[  8  -5 -11  -5   3  -7  -6 -12 -34   1   0   4   6  -1  -4 -12  -3  -8
   1   0   6   0   5   3  -7   5   5   8   5  11  -6   7  15   2   3  -4
  -7 -10 -10   4  -2]  3
[-34  73   4  -8 -26 -43  -8 -17 -84  34  16  12  44  -2 -10  36 -34 -27
  60  31 -19  34 -10   3  31  69  65  14 -16 -44 -32   2  70 -20 -20  29
 -48  12 -21  -8  41]  1
[  4   7   1  -3  -4   6  -4   8   4 -11  -6   6   0   6   7   8  -2  -5
   1  13   5   0  -1   1   3  -6  -1  -2  -3  -8   5   3  -4   1   7   0
   5  13  -1 -10  -2]  9
[  1   0   3  -7   1   7  -6   2   0 -13   0  10   3   5   6   5  -1  -6
  -7   6   2   4  -5   4   7  -2   4 -12 -14 -11 -12   1  -1  -3   3   3
   3  -3  -8 -11   0]  2
[ -7  10  25 -76 -23  14   9 -54  -3 -42   1  24  -1  -3  32   0  49 -36
 -18  31  10  -4  19  65   8   9  29  25  10  -7 -52 -18  16  38   3  -3
  10  -2  22  25  27]  7
[ -1 -12  -1   0   7 -10  -4  -2  -1   1   2   3   3   0  -2  -3   0 -10
   9  -7   3  -4   3  -3   6  -3  -2  -3   2   7   8   3  15   6   3   5
   3   3  -2   1   0]  6
[ -1   6   9  -9  -6  -3  -1 -14  -1  10  13  -6  -9   5  18   6  -5 -18
   6   2  -6  -2  -7   4  15   0 -11   3  12 -10  10  -1   8   7   7  -2
   7  -2   7   0  -7]  3
[  0 -13   2  -2   6  -7  -8  -4 -24  -6  -8   1  10   2 -17 -13   3 -23
   3   6   3   6   5   1   3   0   6   1  -3  -6  11   8  24   5  -1   5
  10  -4  -5   3  -1]  5
[ -4  -4  -3  -4   3   0   6   2   9  -4  -1  -8  -1 -11  -2   0   5   6
 -11  -7   2  -4   2   1 -13  -6 -11  -4   9  12  -4  -4  -6   0   3 -11
 -11   3  13  10   1]  0
[  0   2  23 -10   1 -10  -6 -23   3   1 -11   4   6   0   3  -7   6 -26
   6  -7  -1   9   0  10  10 -12  -2   9  12   0  18   3  26   9  -9   9
  12   5  -4  17  -2]  11
[  4  10   1  -3  -6   3  -5   5  -4  -8 -10   3   2   6   4   6  -1  -9
   8  14   2   0   1   4   5  -5   3   2  -7 -11   2   3   0   2   6   2
   2  12  -3 -11   4]  9
[ -9   7  -5  -8  -1  -1   7   1   6  -3  -1  -8  -8  -7   0   1   2   4
  -8  -4   5 -11   6   4 -15   1 -10  -5   7   4   0  -8  -4   7   8 -12
  -9   6  12   7  -2]  0
[ -6  -6   2  -3   8  -8   2  -6  -6  -3  -1 -11   5  -7  -8 -10   3  -8
 -12  -9  -3  -8  11   9  -4  -9   2  -6   2   1   5   0   9   7   0  -2
  12  14   5  14   6]  4
[ -1   4  -3   9  -2 -10   4   9  -9   0   6   6   3  -1   4   2  -2   4
  -1   0  -1   3  -7  -8   1   3   3   2   3  -8   2  -2  -8  -8  -4  -1
   0  -2  -6   7  -6]  0
[  0   1  -3   4  11   0   2 -21 -12   9   4   0  -7  -5   8  -5  -8  -2
  -2  -1   0  -6   4   9   0  -8 -12   8  10  -3  -2   1   4   5   2  -2
  -5   6  -4   4   5]  10
[-2  4 -7 -1 -1  1  2 -8 -3  2 -6  5  7  7  1 -8  5 -5 -4 -3 -4 -4  5  3
  5 -6  3  5  6  5  0 -1  3  3 -5  3 -2  8 -1  3 -2]  11
[  5  15  -4  -3  -3  10 -15   2  -8  -6   3   3  -1  15  17  10 -11  -9
   7  13   2   4  -9  -4   6   2   4  -8  -8 -22  -4   2   0   1   6  -3
   9  11 -11 -18   4]  3
[ 16 -21  10 -10   4  13  -8 -30   7   9 -28 -40 -42  13  17  13  12 -37
  27  -5 -23  -2   4  20  14 -34 -27   2   3 -11   6  -1   7  11   0   3
  -4  16 -11 -10   6]  3
[  2  -1  -1   7  -1 -14   0   8  -8   6   4  -4 -10   2   7   1  -7  -7
   5   0  -3   2  -4  -5   8   2   2   3   1  -3   9   3  -1  -5  -6   2
   1  -4 -10   1  -7]  3
[  2  -9   8  -7   4 -12   2   0  -9  -1  -7   5  -3  -1  -4   5  -3 -19
   4   5   3   0   1  -1   4   2   0  -6  -8  -4  15   4  19  10   5  10
   2  -4   1   3  -7]  10
[ -5  -6  -9  -4   5  -5   3   4  14  -6   2  -4  -1 -12  -7  -7   4   2
 -17 -10   2  -6   6   4  -7  -6  -5  -4  -1   8  -4  -5  -5   5   0  -5
  -8  -5  11  10   5]  7
[ -5   0  -5  -2   4  -4   5   0  11   1   6   0  -2  -9  -2  -2  -3   7
  -3  -4   9  -9   5  -3   0   1  -8  -1   4  17   0  -2  -5   6   8  -8
 -10   2  14  -5   3]  6
[  0  -9 -13 -12  -3   1  15  18 -13 -11   6 -22 -17   3  15   7   0   3
 -15  -2 -13 -10   0  -5 -11  15  -4 -21   9  27 -30  -1 -29   2  30 -11
 -20  10  19  -1   5]  8
[ -4  18  -7   4   2  -2   6   7   8  -6  28   5  13  -8 -13  -6  -9  15
 -27  -5  19  -4  -1  -2 -12   2 -11 -11   3  16 -13  -1 -10   2   1 -21
   9   1  13   0  15]  2
[  5   4 -12  -3   1  10  -6  15  -1  -6  -6  -7  -4   5  -2   5   5  -9
  16  14   4  -2   7   2  -7  -6  -4  -2  -7  -9   1   7  -6   1   9   1
  -5  23  -1 -14   4]  9
[ -1  17   5  -3 -10 -21 -12  13 -11 -14  -7  25  17   2 -11  -6  -3 -23
   5   9   6  12  -5  -4  13  -5  17  -2 -24 -15   7   0   3   5   0   5
  12   8  -2  -4  10]  1
[ -2   2  -4  -7   6   1   2 -10  -5   9   5  12   8   2  -7  -7  -2 -10
  12  -4  11  -6   6  -3   1  10   6  16  -6   6   8   4  15   5  -7   5
   0   0   3   1  -6]  6
[ -1   2   0   8  -3  -9   5  11  -4  -3   5   6  -3   0  -2   2  -6   2
  -2  -5   4   1  -1  -7  -3   5   4  -1  -6  -4   0   0 -10  -8  -4   3
   1  -9  -2  -3 -11]  4
[ -4   0  -4  14   5  -5   0   5 -11   3  -1   4  -5   3  10  -5 -10   4
   5   4   1   3  -1  -3   9   6   8   4   0 -17   3   1  -5 -11  -5   6
   6   2 -15   4  -6]  5
[ -3  -2  -2  -1   0   4   0  -6   9  -4  -3   0  -6 -10  -3  -4   0  -2
 -12  -6   5  -3   7   2  -1  -7  -7   5   4   7  -3  -1  -6   2   2 -10
  -4  -5   6   5   7]  1
[-5  2 -8 -3 -6  1  5  7  5 -1 -2 -2  5  2  0 -5  8  2 -8 -6  4 -5  0 -4
 -2  1  5 -4  6 11  0  3  7  0  4 -3 -6  5  6 -1 -3]  11
[ -3   2  -3 -12   4  16  -8  -5   4  -8  -1   5   4  -1   7  13   1  -6
  -3   9  -2   2  -2   8   8   2  -6   0  -9 -17 -11  -7   2  10  10  -3
  -4  -6   1 -13   3]  7
[ -5  -3   1  -5   0   0   3 -13  -9   1   1   0  -2   0   6 -10   1  -9
  -6  -9  -3  -3   6   7  -3  -1  -1   9   6   1  -6  -2   1   6   0   0
   0  -2   2   4  -2]  4
[ 12 -56  48 -39 -26 -63  88  26  25   0  12   3  -1 -72 -13 -18  36  18
 -97  -8  13 -64  13  65 -10 -17 -20   2  43  74   5 -14  17   3  44 -27
 -15 -48  66  58 -61]  0
[ -8  -4  -6  -7   0   8 -10   4  -3 -17   1   4 -10  -1  14  -3  -1   0
   5  15   2   1   4   9  20  -7  12  -4   0 -18  -1 -10  -7  -3   8   0
   1  19  -6   1  -2]  3
[ -5  -2  -3  -3   5  -1   4 -10  14  -6  -2   0  -6 -10   8   4   0   4
 -19  -5  -1  -7   3   8   0  -9 -13  -3   4   2  -2  -4  -4   7   4  -8
  -5   0  10   2  -2]  7
[ -6   1  -7  -2  -3   1   1   0   5  -1   3 -10  -5  -2   5  -2   0   4
  -8  -1   1  -5   6  -2  -1  -2  -6  -2   8  15  -4   1  -4   5   2 -13
  -5   4  11  -1   5]  3
[  0  -2  -2   4  -7  -7   5  15  -5  -5  -1  -2  -3   0  -1   5  -3   2
   7   8  -3   3  -3  -8   7   6  10   2  -2  -4   4   3  -1 -11   0   5
 -10  -3  -6   0  -6]  9
[ -2   3  -7  -2   5   2   5 -19 -15  11   2   0  -3  -6   5   0  -6  -3
   1   1   1  -4   3   4  -3   5  -3  10  13   1  -5   5  13   8   4  -1
  -7   3  -1   3   4]  10
[  4  -1  -6  -4   0   5  -2  -1 -10  -6 -13  10   1   1   4   5  -8  -3
   7  12   8  -2   1   4   0  -1  -1  -1  -4 -15   1   2   4   1  12   2
   6  12   3 -10  -8]  5
[ -1  22  -6   1  -5   5   5 -12   8   9   2  -7  -2   2  16  12   5  -3
   1  -2   4 -13  -2   7   1  -1  -4  -1   7  -4  -3   0   5   5   6  -6
   2  23   7  -8   7]  11
[  0  -1   3   8  -3 -15   3  17  -9   5   6   6  -6   6   4   1  -6   1
   7   6  -5   2  -7  -8   2  13   8   6   1  -9   9   5   0 -10  -4   4
  -1  -7 -11   0 -10]  8
[ 0 -5 -4 -7 -4  6  0  3 -1 -9 -4  6 15  0 -2 -8  2  7 -8 10  9 -1  2  5
 -1 -1 14 -3  3 -7 -3  1  1  0  7  2 16  9  1  1 -3]  5
[-10   2  -7   3   2 -12   3 -15 -19   1   0   4   8   1  -5 -14  -2  -5
  -4  -5  -6  -2   3   5  13  -4   7   1  -1   4  -5   3  15   2  -8  -2
   1   9  -8  11   1]  2
[  2  -2  -8   1  -5 -16  -2  -2 -15   7   6   4  -3  -3 -14   0  -3 -14
  -2 -11   0  -3   1  -3   2   6   9  -5   6  -5   9   5  25   2   2   5
   0 -18 -10  12  -5]  1
[ -3   3  -1  -5  -2   1  -5   7  -2  -5  -7   6  -5   6  -4  -1   4 -12
  12   9   5  -3   4   7  -5   2   1   5  -7  -6   4  -1   2   6   7  -1
  -2   9   2 -11   0]  8
[  4   5  12 -16   0   8  -2  -8   6  -4  -2   9  -5   0  11   0  -6 -11
  12  15   5  -1   1   3  10   4   2  15  -6 -12   1  -5  -2   5   5   4
  -4  10  -5 -16  -4]  6
[ -7  39 -44   5 -20   0 -12  20 -30  15  -9  30  37  15 -25   2  -5   4
  10  34  11 -12  19  -2   5   7  10  -3  -9 -16  -5   5   1  21  31 -10
   8  31   0 -39  11]  1
[  7 -11 -15   7   2 -14   4   0 -14  13 -12   5  -1   7  -4  10  -1  -9
  11  -3   7  -6  -2  -2  -1  -2  -4 -10   7  -5  20  17  32   5   9   4
  20   8  -2   4 -19]  5
[ -7  -2   3   2  -2 -11   6   7   7  -2   5  -2  -6  -5  -1  -1  -5  14
 -11  -9   2  -7   0   1   2   5  -3  -2   9  12   1  -2  -3   1   1 -13
  -4 -12  10  19   5]  8
[ -1   2  -1   1   0 -13  -2  -6  -9   1  -1   9  -1  -4  -2   2  -4 -10
  -8  -4   4  -2  -3  -2   1   0   0  -3   0  -5   9   5  20   4   7  -7
   5  -8  -3   8  -3]  1
[  1   8   0   3  -3  -2  -4   2   1 -12 -11  20  -3   6  15  12  -1   4
  -7   9   1   0 -18   2   5 -17  -6 -12  -5 -33  13  -3  -9  -2  17  -3
  19   3  -3 -14 -15]  0
[  3   2 -12   9   2  -9  -5  12 -11  -5  10   9   2   8   7  -3 -10  -4
  -6   9   1   2  -8 -16  -2   3   1  -5  -7  -2   2   4 -14  -3   3  -4
   2  -2  -2 -15  -8]  3
[  0 -11   5  -2   4  -3   6 -14   2   4   0  -1   3  -4  -5   1   3  -8
  -3  -9  -2   2  -3   3  10  -6  -6  -1   8   5   6   9  25   6  -2  -3
  13  -2  -2  13  -6]  2
[-20  -2  -4  -3  -9 -29   5  -6 -21 -11 -29   3 -25   1  -3  -3  -6  -9
  26 -15 -16 -13  17   5  19   1  22   3   1 -10  30   3  39  11 -18  21
  -6   5 -23  30 -27]  9
[ -16  -32  -35  -16   51   25   -1  -46  -38  -22  -39  -68 -106  -37
   22   37  -61   23  -13  -18  -18  -15   34   23  -52   -3  -63  -48
   23   12  -41   15  -16  -46   28  -17 -114   -4   39    7   30]  6
[ -3 -10 -23  -8  13   2  -3 -12  -7  44  -7 -45   7   0   2  25  14 -15
  10  -6  -5 -11   0  12 -10   0  -4 -15  18   3  -2  31  66  -8  11  -7
 -28  19  -4   3  20]  9
[ -3   0   5  -9   1  -3   4 -18   1  -4   1   7  -7  -4   7  -5   6 -13
 -10   0  -4   0   3  13   7  -5  -2  12   4  -3  -5  -5   7   6  -6  -2
  -2  -5   0   8  -2]  7
[  6  -4  -4  -5  -3  -9   2   2  -4  -1 -13   4   7   0  -8   8   5 -13
   7   3   5  -2   0  -2  -6  -5  -3   2   1   8  15  12  22   6   6   2
   5   6   4  -3  -8]  9
[ -1   5  -1   5  -2  -8  -2   9  -3  -2   3   9  -4  -1  -5   2  -5  -9
   1   4   2   8  -5  -5   0   2   4   3  -6  -9   3  -3  -6  -7  -3   4
  -3  -6 -11  -6  -6]  1
[  4   2   1  -3   0   0  -1   0  -8  -3  -8   5   1  -2   1   6  -8  -3
   3  10  -1  -4  -2   2   1  -3  -2  -4  -9 -12   0  -2   0   6  11   4
   0   2   2  -9   2]  10
[ -1  -2  -7   0   3  -6  -4  -7 -14  -1  -5   8  -8  -2  -1  -4  -1 -12
  -1 -10  -2   2   5   3   1  -4  -3   4   0   2  -3   4   5   6   0  -2
  -6  -9  -7  10  -1]  1
[  6   6   2  -7  -5   6  -4   4  -4 -15 -10   8   1   4   6   7  -1  -9
   4  16   4   2  -3   3   2  -6   2   2  -5 -11   4   3   1   0   9   1
   6  12  -2 -11  -3]  9
[  6   6  -1   0  -1   6  -6  -1 -10 -19   4  22  -4  13  13   6 -17 -10
   0   9  12  -2  -4   4   5  -6 -10  -8   3 -18   4  -4   0  -1  12   3
   7  15  -4 -11 -15]  11
[ -5  16  -4 -17  -6   5  -2  18  11  -1   9   6   2   0  22  13  -2   7
   1  14  11   1 -17   4  -5  11   9  -4  -3 -18   2  -2  -6  -1  10  -1
  10  11  -3 -14 -13]  3
[-16  36 -17  14   3  26   0 -14  12  -5   7  22  10   8  -1 -32 -11  24
 -23  -1  42 -11  23  -3 -25   0  -5  24  12  20  -1   1 -21   5 -15 -23
  22  32   5  -7  -2]  5
[  4   6   0   1   2   0  -3  -2  -5   2   1  10  -2   0  13  12 -10   0
   6   7   3  -1  -6   1   3  -2  -6  -4  -2 -15  -1   1   2   5   9   5
   1   4  -5  -8   0]  10
[  3   4  -9   8  -4  -7   2  22  -2  -1   3  13   4   9   6  -1  -4   0
   2   2   7   0  -6  -8   4   3   8   0  -5  -9   4   1  -8  -9  -3   9
  -1   5 -11  -8 -10]  11
[  0   2   3  -6  -3   2  -3   9  -2  -6  -2  12  -6   8   7   5  -2  -5
   2  10   4   0  -4   2  -3   7   3   1  -2 -10   1   2   1  -1   8  -1
   1   2   0  -8  -5]  8
[ -3  -6  -7 -11   1   9  12  -6  26   2   0   4   0  -6   3  10  -2  24
 -18   2   9  -9   0   2 -14 -10 -15  -7  19   8   3   5  -2  13  11 -10
   6   8  16   1 -10]  10
[  2   2  -7  -4  -3   7  -4  16   1  -7 -12  14   4   2   6   1  -4  -7
   1  12   5  -3   1   0   2  -2  -2  -3  -5 -11   6  -5  -3   1  16   4
   2  12   5 -16  -5]  11
[  2   7  -3  -4  -4   4  -3   1   2  -1   4   8   2   5  10  10  -1  -1
  -1   6   4  -1  -5  -1  -6  -1  -7  -3   5 -14  -2  -4  -4   2   9  -3
  -1   4   0  -9  -4]  0
[ -3   8  -1  11  -2 -26   2  18 -15   7   0   3   1  -4   0  -2  -6 -12
  12  12   4   6   0  -3   4   9  12   7 -10  -5  13  -2  -2  -4  -3   8
   3  13  -7 -10  -3]  3
[  2 -12  -1  -5  -1  -4   5  10  12  -6  -5 -17  -3  -8   2  -1   0  13
 -19  -1  -4  -8   6   0  -4  -8 -10 -10  10  19  -1   6  -6  -2   7 -13
 -15  -2  12  16   4]  9
[ -2  -7  -7   2   2  -6   2   6   0  -7   0   0   7  -3  -5  -2  -4   5
 -14   4   7  -3   1  -6 -10   4  -5 -12   3  10  -1   2   1   2   8  -9
   3   0  17   2  -1]  5
[ 0  2 -9  1 -4  0  6  3  4 -5 -6  3  6 -1 -5 -2  2  6 -8 -4  3 -8  3 -5
 -2 -3 -4 -3  4 15  2  1  2  1  1 -7 -4  3 12  3 -4]  11
[  0   4   6  -2   5 -11   7 -30 -18   0  -2   4  -8  -5  11  -3  -7  -3
  -5 -11  -6  -2   1  13   1  -8  -5  10  18  -9   0  -6   8   4  -5  -2
   3   1  -8  26  -1]  0
[  4   1 -23  -1   6  11  -7 -10 -22   2   4   8   9   1  -6   5  -9  -8
  21   6   7   7   2  -6 -11  14   1  11   3  -8 -10   7   6   2  -4   6
  -6   1   2  -5   3]  5
[-4 -5 -1  2  2 -8 -1  0 -5  3  0  5 -2  4  1  8 -2 -9 11  2  3  2 -2  0
  3  6  1  2  9 -1  9  5 13  3  3  1  2  8 -1  4 -4]  8
[ -2   0  -3  -6  -1   5  -6   3   4 -10  -6  10  -1   1   6   3   0  -7
  -6   9   0   0   0   5   5  -2   1  -1  -9 -19  -4  -6  -2   5   9   2
   1  -3  -4 -15  -1]  7
[  3 -11  -1   3   6  -7  -1  -3  -8  -1  -4   6   6  -1   0   4  -3  -9
   0   1   3   3  -2  -3   1   2   0  -4   4  -3  10   6  23   4   1   3
  17   2   2   6  -4]  5
[-1 -5 -9 -4  4  5  2 -2  4 -2 -4 -4  4 -9  1  1  1  8 -7  4  5 -4  0  2
 -5 -1 -2 -4  4  0 -2  2  1  1  9 -7  2  4 13  3  3]  5
[ -4 -11  -7  -6   4   3   7   1   9  -6 -12 -14   3 -12  -6   0  12   6
 -19  -8   0  -5   4   3 -16 -11  -6 -10   6  15  -3  -3  -7   4  11 -10
  -5   5  17   6   5]  0
[ -5  -1  -6   5  -6  -2   3   8  -9   4   5   2   1   1   0  -1  -4   4
   7  -4  -2  -1  -2  -5   3   7   6   7  -2  -9  -2  -3  -4  -6  -3   3
  -3  -5  -6  -4 -10]  4
[  6  12  -6 -12  -6   7  -4   1   5 -15  -4  24  -5   0   3   7  -4 -10
   2  19  15  -2   1   7   2  -3  -2   7  -5 -14   1  -8  -3   2   2  -1
   8  12  -1 -10 -10]  7
[ 10  14  -7  24   8   7   0 -20 -17  -7   9  25 -17  10  15   0 -53  21
  -3  13  11  -8   7   1  17  -9 -23  12  12 -34  10 -18 -24  -2   2  -8
  17  24 -19  -5 -11]  5
[  3  -3   0   3   4  -9   1  -6 -10  11  -3   3   9  -3  -1   3  -3  -8
   2  -1   1  -6  -1  -1   1  -3  -5   0   2   0  10   9  18  11   3   4
   8   1  -2   3   0]  10
[ -3   1  -4   8  -5 -14   7  12   0   6   0  -9  -1   5  -7   4  -1  -4
   8   6  -1  -2   0 -10   0   3   0   2   0   6   9   6   5  -7  -3   0
 -13   5  -3  -8  -5]  9
[  6   6  -6  -1  -3  -7  -3  -6  -3  20  -4  -2   8   5  -9  -7   0  -4
   7  -6   6  -8   3   4   5 -12  -7   3   5   9  11   5  21   9   3 -10
   8   6  -5   3  -6]  3
[-10   1  -2 -11   3   3   3  -5  14  -8   6  -1  -2  -4   0   0   8 -11
  -8   2   4   1   0   5  -4   1  -5   0  -2  -3  -3  -3   8  12   5  -9
  -2   4  14  -3   0]  7
